How the elements are linked:
%: Sog->Vas, Rab->Lus, Rik->Lon, Nos->Sis, Mos->Paz, Gak->Nup, Vek->Kud, Kud->Gib, Suf->Kos, Buv->Tun, Neb->Kuv, Kap->Los, Lon->Mez, Nur->Kav, Taz->Moz, Gib->Vis, Vas->Lod, Mer->Kef, Paz->Suf, Zaz->Sog, Kag->Nat, Sis->Vos, Vik->Mag, Ped->Lif, Kef->Mit, Kuv->Taz, Mag->Dor, Daz->Nos, Fom->Vek, Vos->Maz, Nov->Las, Dat->Muf, Sor->Mer, Las->Mos, Lif->Vik, Nat->Luz, Piz->Daz, Luz->Ser, Lel->Nes, Los->Sor, Rak->Ped, Vis->Lam, Lus->Rik, Sak->Rab, Fet->Rap, Muf->Gak, Nup->Lel, Rap->Zaz, Moz->Nur, Ser->Buv
^: Lod->Kav, Sog->Moz, Rab->Daz, Rik->Sis, Nos->Lus, Mos->Luz, Gak->Kud, Vek->Muf, Mez->Maz, Kud->Gak, Suf->Buv, Buv->Suf, Neb->Fet, Kap->Rak, Lon->Vos, Maz->Mez, Nur->Vas, Taz->Zaz, Gib->Nup, Vas->Nur, Mer->Vik, Paz->Ser, Zaz->Taz, Dor->Mit, Kag->Nov, Sis->Rik, Vik->Mer, Ped->Los, Kef->Mag, Kuv->Rap, Mag->Kef, Tun->Kos, Daz->Rab, Fom->Dat, Vos->Lon, Nov->Kag, Dat->Fom, Sor->Lif, Las->Nat, Lif->Sor, Nat->Las, Piz->Sak, Luz->Mos, Nes->Lam, Lel->Vis, Los->Ped, Rak->Kap, Lam->Nes, Vis->Lel, Kos->Tun, Lus->Nos, Sak->Piz, Fet->Neb, Muf->Vek, Mit->Dor, Nup->Gib, Rap->Kuv, Moz->Sog, Ser->Paz, Kav->Lod
&: Lod->Maz, Sog->Sis, Rab->Ped, Rik->Vik, Nos->Sor, Mos->Taz, Gak->Luz, Vek->Las, Mez->Dor, Kud->Mos, Suf->Nur, Buv->Vas, Neb->Sak, Kap->Dat, Lon->Mag, Maz->Mit, Nur->Lon, Taz->Lus, Gib->Paz, Vas->Vos, Mer->Nup, Paz->Moz, Zaz->Nos, Dor->Lam, Kag->Fet, Sis->Mer, Vik->Gib, Ped->Vek, Kef->Lel, Kuv->Rab, Mag->Vis, Tun->Lod, Daz->Los, Fom->Nov, Vos->Kef, Nov->Neb, Dat->Kag, Sor->Gak, Las->Kuv, Lif->Kud, Nat->Rap, Piz->Kap, Luz->Zaz, Nes->Tun, Lel->Buv, Los->Muf, Rak->Fom, Lam->Kos, Vis->Suf, Kos->Kav, Lus->Lif, Sak->Rak, Fet->Piz, Muf->Nat, Mit->Nes, Nup->Ser, Rap->Daz, Moz->Rik, Ser->Sog, Kav->Mez
§: Lod->Vas, Sog->Zaz, Rab->Sak, Rik->Lus, Nos->Daz, Mos->Las, Gak->Muf, Vek->Fom, Mez->Lon, Kud->Vek, Suf->Paz, Buv->Ser, Lon->Rik, Maz->Vos, Nur->Moz, Taz->Kuv, Gib->Kud, Vas->Sog, Mer->Sor, Paz->Mos, Zaz->Rap, Dor->Mag, Sis->Nos, Vik->Lif, Ped->Rak, Kef->Mer, Kuv->Neb, Mag->Vik, Tun->Buv, Daz->Piz, Vos->Sis, Sor->Los, Las->Nov, Lif->Ped, Nat->Kag, Luz->Nat, Nes->Lel, Lel->Nup, Los->Kap, Lam->Vis, Vis->Gib, Kos->Suf, Lus->Rab, Muf->Dat, Mit->Kef, Nup->Gak, Rap->Fet, Moz->Taz, Ser->Luz, Kav->Nur

The rows follow the links: the fewer symbols apart two elements are, the more alike their rows tend to be.

Rows with their elements:
12 37 -31 33 -52 -77 103 -70 -12 -37 -43 70 73 29 87 -3 -30 50 -20 -30 66 -58 -39 -11 -84 32 -2 -41 75 9 9 3 -54 35 57 -34 52 21 -38 31 -48 18 -63 38 20 -35 -70; element Nat
5 28 -21 98 -36 -86 103 -35 55 -27 -91 38 60 52 41 8 -9 29 39 -69 44 -66 -29 -40 -92 11 0 -51 80 -36 -2 -4 -50 25 -11 -33 24 51 -47 28 -25 23 -53 8 31 -22 -96; element Ser
-61 6 5 39 -21 -52 -57 -14 -66 -59 78 -15 27 -105 46 44 -7 26 17 37 -13 -87 55 17 -8 15 -7 43 -66 11 50 -17 2 0 132 -63 87 -40 16 21 56 -16 11 16 -69 -45 -42; element Las
-57 15 -56 38 30 -35 101 1 59 59 -93 45 15 56 55 -21 16 -17 -21 -81 18 -47 1 -32 -74 -15 20 -11 102 -74 -28 24 -46 7 -77 -18 -60 72 -31 -25 -60 -6 11 -1 33 4 -65; element Lel
16 -24 52 -4 18 83 -117 42 27 -10 52 -95 -62 -41 -106 8 17 -27 66 41 -59 62 23 -4 85 -13 0 12 -96 23 5 -23 49 -34 -36 51 -17 -36 42 -2 68 3 19 -20 -26 31 72; element Lon
6 -3 -17 -27 53 29 64 30 78 98 -84 20 -26 85 -10 -36 18 -52 -24 -53 12 52 -15 -36 -3 -22 39 -20 96 -52 -42 22 -15 5 -127 44 -91 63 -20 -29 -50 9 25 -32 53 41 19; element Mit
-55 20 -69 38 24 -52 111 -6 17 56 -99 57 20 73 63 -26 12 -6 -55 -82 28 -57 -11 -9 -84 -23 -2 -2 95 -61 -6 22 -39 1 -49 -31 -44 59 -45 -14 -72 -14 3 15 44 -1 -66; element Nup
99 13 46 40 -41 0 49 -11 134 -6 -76 -18 12 50 -29 17 -27 5 115 -21 45 29 -56 -61 -7 12 37 -98 58 7 -33 -22 -26 16 -81 35 -2 52 -13 40 29 64 -40 -26 39 8 -17; element Lod
129 29 3 -46 -25 30 53 -33 4 -10 -63 32 11 99 -50 -42 -29 34 -34 -15 35 93 -93 34 -9 6 -31 -49 26 47 -26 4 20 -24 -58 70 -41 -16 -45 3 -61 11 -58 39 91 10 63; element Nos
-77 -29 51 93 4 -35 -63 32 81 -13 41 -77 -11 -82 10 48 21 -29 122 8 -17 -65 64 -55 12 1 44 4 -32 -33 2 -12 -10 24 8 -41 34 28 47 17 100 22 48 -48 -68 -16 -62; element Kos
5 9 4 85 -18 -51 78 -21 121 14 -82 14 29 48 39 7 -14 -7 84 -48 47 -40 -18 -68 -55 4 45 -66 93 -52 -25 -7 -55 40 -55 -16 9 81 -2 18 18 46 -20 -34 18 -19 -78; element Tun
118 32 27 -40 -68 -33 66 -69 -4 -53 -16 60 58 26 36 3 -68 61 -6 30 93 32 -88 20 -33 42 1 -77 35 67 -4 -18 -26 28 42 18 57 -14 -37 48 -35 45 -78 28 40 -20 12; element Fet

Each walk starts at a row. The symbols on each line, taken left to right, move it on to the next element.
Answer with the element's row; about right is enough.
11 7 -42 -27 48 30 68 26 49 84 -95 34 -25 100 -22 -46 13 -44 -48 -58 4 45 -27 -13 -21 -34 8 -12 87 -36 -41 26 -9 -9 -118 41 -103 49 -30 -44 -67 -9 8 -6 70 38 19
& ^ § & & & -> 15 -29 48 -17 12 73 -106 34 -14 -19 60 -94 -56 -45 -108 2 10 -12 35 52 -64 62 15 14 82 -23 -33 32 -104 29 20 -27 66 -57 -13 36 -16 -63 28 6 53 -14 13 -8 -23 18 79
^ % % § % -> 96 -3 35 -19 -2 46 38 7 108 49 -73 -21 -21 80 -63 -16 -12 -25 53 -24 31 94 -50 -38 26 -16 33 -78 54 3 -48 -3 -4 -3 -121 73 -53 36 -1 -1 -7 47 -19 -28 59 36 47
-94 -15 24 104 -10 -38 -64 20 1 -53 55 -65 4 -89 -1 58 24 6 79 3 -40 -87 77 -23 5 7 -1 38 -74 -19 41 -34 7 -12 72 -57 57 -17 30 20 85 0 20 -7 -69 -31 -71
% § & % & % -> 17 -38 74 -17 19 77 -110 53 48 20 44 -88 -58 -40 -81 11 16 -37 81 45 -38 60 21 -18 88 -14 24 5 -60 11 -18 -20 34 -18 -58 46 -23 -16 48 -10 69 13 37 -41 -26 33 62
^ & § % & -> -48 0 -39 30 39 -25 91 11 78 71 -82 40 -4 59 50 -20 13 -41 -4 -77 28 -31 4 -46 -50 -10 49 -19 116 -63 -23 15 -54 29 -89 -20 -53 90 -16 -28 -38 6 33 -25 25 4 -53
0 21 -11 90 -29 -69 91 -27 106 -3 -94 17 37 52 35 4 -6 10 59 -66 39 -50 -24 -61 -67 14 22 -62 88 -46 -15 -12 -53 29 -51 -25 6 67 -29 25 -8 37 -38 -4 20 -17 -86
& § § & & -> 21 13 -65 -63 31 23 87 -5 -28 56 -76 75 2 79 9 -56 13 -4 -118 -57 16 45 -42 25 -38 -16 -24 8 68 -16 -16 35 8 -12 -60 30 -74 8 -40 -39 -97 -31 -18 27 69 15 38
^ ^ & ^ -> -144 -27 -49 14 43 -16 -55 30 -87 6 58 -6 -11 -64 39 9 44 -22 -55 2 -65 -87 89 19 -13 -9 -20 94 -54 -50 37 11 15 -21 63 -63 10 -16 25 -39 10 -55 63 1 -59 -17 -36
24 -6 62 34 -41 4 -106 0 -13 -90 70 -69 4 -76 -62 40 -9 28 70 51 -22 -12 8 5 42 26 -31 3 -119 40 25 -39 44 -19 73 -3 67 -67 24 47 90 9 -25 9 -39 -14 16
& & & & ^ & -> 127 51 28 33 -68 -25 74 -60 46 -75 -73 20 59 55 -24 2 -43 53 40 -12 67 34 -93 -5 -34 26 -25 -81 30 45 3 -23 -9 4 0 29 38 -2 -55 55 -19 38 -95 30 53 -16 -18
^ & § ^ & -> 30 21 -70 -94 18 15 86 -16 -55 50 -46 90 16 76 31 -57 -6 3 -133 -26 24 47 -44 48 -44 -12 -20 2 65 9 -18 25 -13 -9 -33 22 -50 4 -41 -43 -115 -25 -12 32 65 17 39
-77 -7 14 79 -20 -52 -70 -4 -49 -62 68 -35 15 -100 19 43 14 21 47 23 -32 -98 66 2 -5 10 -15 49 -83 -14 47 -17 10 -3 101 -60 81 -26 26 32 70 -19 21 17 -74 -40 -62
% ^ & & ^ ^ -> 130 23 6 -23 -10 36 52 -19 46 14 -79 9 -1 96 -80 -34 -19 11 -11 -21 23 96 -79 2 11 -19 -15 -59 37 29 -33 -4 20 -28 -89 69 -57 -1 -41 6 -43 8 -61 21 83 33 54
& % % § & ^ -> -146 -27 -28 49 65 -11 -57 60 4 40 36 -54 -44 -60 22 24 59 -54 18 -21 -63 -67 100 -20 9 -37 13 74 -29 -68 8 2 3 -12 -4 -49 -31 27 32 -34 49 -31 86 -38 -57 3 -45
-92 -17 34 108 -2 -30 -72 23 48 -27 46 -71 -14 -83 -5 53 26 -8 113 10 -39 -84 72 -50 3 4 13 19 -51 -47 32 -23 1 11 26 -50 46 9 35 16 96 14 40 -29 -67 -25 -68
§ § & ^ % -> 112 36 34 58 -63 -26 63 -45 87 -49 -89 6 32 62 -43 5 -45 39 68 -30 55 28 -77 -31 -38 22 -14 -95 43 22 -18 -29 -8 7 -43 28 28 10 -46 41 1 37 -83 25 58 -6 -21
% & % § ^ § & -> -87 -39 -15 -28 65 63 -95 66 -52 44 53 -48 -67 -37 -41 -18 53 -46 -45 17 -95 22 61 26 57 -29 -30 91 -73 -19 13 16 47 -45 -13 19 -55 -33 27 -50 15 -46 66 -16 -38 23 50
-132 -40 0 44 66 -1 -63 54 31 63 35 -46 -45 -53 21 26 50 -67 40 -6 -46 -70 101 -42 19 -25 43 60 -14 -62 7 9 -17 22 -23 -39 -28 35 47 -28 54 -9 97 -47 -61 1 -44
& & § ^ & -> 114 0 30 -14 -9 41 41 -2 84 18 -72 -6 -22 99 -76 -29 -9 -8 30 -35 21 102 -66 -14 6 -9 2 -71 51 11 -42 -7 1 -16 -125 76 -54 24 -29 1 -23 19 -39 1 82 29 48
& & & & -> 104 25 43 64 -53 -5 54 -33 120 -31 -86 -18 27 67 -40 5 -29 25 101 -32 49 32 -58 -50 -15 12 3 -97 47 10 -23 -24 -19 19 -68 41 11 25 -22 44 17 53 -64 -2 55 6 -20
-38 25 -84 13 12 -53 117 -23 -20 39 -77 88 32 54 75 -25 9 2 -89 -79 26 -48 -20 7 -84 4 -2 10 85 -46 -8 32 -34 6 -12 -40 -36 46 -44 -19 -89 -26 -7 30 42 -7 -64
& & & ^ ^ ^ -> 30 -17 43 -40 6 65 -106 18 -57 -36 84 -73 -36 -48 -85 7 1 5 6 53 -61 59 5 38 77 -6 -31 40 -108 47 14 -21 65 -50 31 37 1 -76 21 -5 46 -22 9 5 -15 17 81
& % ^ § % -> 6 13 -60 -38 41 27 80 0 9 60 -90 47 -9 97 -15 -52 12 -18 -90 -56 8 47 -32 12 -34 -30 -13 -6 76 -32 -31 28 0 -15 -99 34 -93 26 -41 -48 -94 -31 -7 13 73 32 24
